[128 = 0]
[99, 136, 212, 140, 120, 119, 104, 112, 136, 139, 151, 153, 108, 115, 117, 133, 115, 138, 128, 116, 127, 106, 148, 148, 108, 140, 92, 130, 137, 135, 101, 99, 135, 150, 140, 77, 148, 132, 98, 125, 136, 127, 71, 145, 139, 115, 160, 131, 132]  <64>
[104, 150, 207, 139, 121, 130, 119, 127, 125, 126, 147, 163, 101, 113, 112, 134, 122, 169, 127, 100, 124, 115, 147, 142, 104, 147, 81, 118, 143, 134, 97, 120, 148, 173, 132, 73, 164, 132, 112, 100, 118, 130, 106, 132, 151, 85, 130, 138, 137]  <65>
[88, 147, 255, 148, 107, 122, 104, 121, 134, 136, 81, 161, 141, 120, 106, 128, 128, 152, 128, 128, 128, 115, 121, 151, 119, 164, 108, 107, 130, 116, 79, 87, 132, 141, 112, 106, 150, 135, 122, 140, 163, 150, 98, 181, 141, 113, 154, 85, 132]  <64>
[110, 152, 180, 139, 121, 122, 115, 114, 127, 140, 159, 169, 72, 109, 119, 144, 123, 142, 130, 95, 121, 109, 158, 150, 111, 148, 82, 139, 148, 140, 109, 125, 155, 144, 151, 61, 168, 128, 113, 104, 117, 132, 104, 122, 147, 103, 119, 165, 134]  <71>
[108, 130, 218, 135, 111, 116, 104, 144, 129, 126, 131, 172, 107, 121, 122, 148, 106, 143, 141, 117, 122, 112, 153, 135, 110, 132, 106, 116, 138, 142, 80, 97, 127, 147, 141, 78, 172, 132, 93, 120, 132, 127, 116, 145, 143, 97, 145, 122, 137]  <71>
[114, 144, 197, 142, 95, 135, 118, 130, 128, 116, 123, 158, 55, 117, 109, 156, 120, 170, 127, 118, 123, 111, 137, 134, 96, 145, 82, 115, 139, 148, 93, 118, 136, 146, 158, 85, 168, 137, 92, 105, 130, 116, 120, 175, 101, 89, 93, 141, 140]  <65>
[111, 156, 171, 136, 82, 127, 118, 125, 105, 122, 122, 155, 81, 111, 117, 138, 120, 144, 136, 121, 110, 113, 168, 147, 101, 149, 109, 136, 139, 147, 97, 114, 126, 156, 141, 88, 164, 143, 116, 113, 135, 122, 132, 143, 141, 87, 115, 144, 146]  <65>
[121, 134, 197, 134, 115, 114, 105, 118, 127, 144, 148, 164, 70, 116, 127, 138, 120, 141, 137, 122, 115, 113, 148, 144, 99, 146, 70, 153, 133, 157, 108, 135, 138, 146, 147, 64, 158, 129, 99, 83, 88, 112, 118, 137, 134, 89, 113, 176, 140]  <71>
[97, 149, 207, 142, 111, 132, 97, 128, 128, 126, 116, 162, 117, 115, 140, 134, 120, 164, 127, 125, 119, 113, 170, 144, 102, 155, 108, 122, 125, 153, 96, 120, 143, 137, 122, 74, 157, 139, 98, 120, 127, 96, 111, 151, 133, 97, 129, 136, 135]  <64>
[109, 143, 202, 136, 93, 149, 103, 130, 109, 125, 128, 158, 59, 124, 109, 158, 134, 153, 121, 122, 129, 118, 133, 142, 106, 163, 91, 128, 135, 150, 98, 136, 135, 140, 150, 91, 170, 141, 109, 97, 125, 118, 124, 171, 132, 92, 119, 151, 136]  <65>
[108, 143, 216, 135, 104, 109, 110, 116, 127, 130, 145, 163, 81, 115, 129, 137, 130, 156, 132, 111, 116, 100, 149, 142, 102, 137, 110, 135, 141, 157, 96, 114, 157, 148, 152, 81, 171, 133, 93, 108, 150, 102, 121, 137, 136, 100, 131, 143, 139]  <71>
[115, 129, 226, 142, 114, 131, 112, 141, 105, 131, 140, 162, 115, 117, 144, 136, 121, 152, 145, 124, 109, 105, 173, 135, 100, 136, 118, 123, 149, 148, 93, 118, 144, 167, 123, 68, 154, 131, 87, 96, 117, 89, 122, 106, 152, 101, 128, 123, 139]  <64>
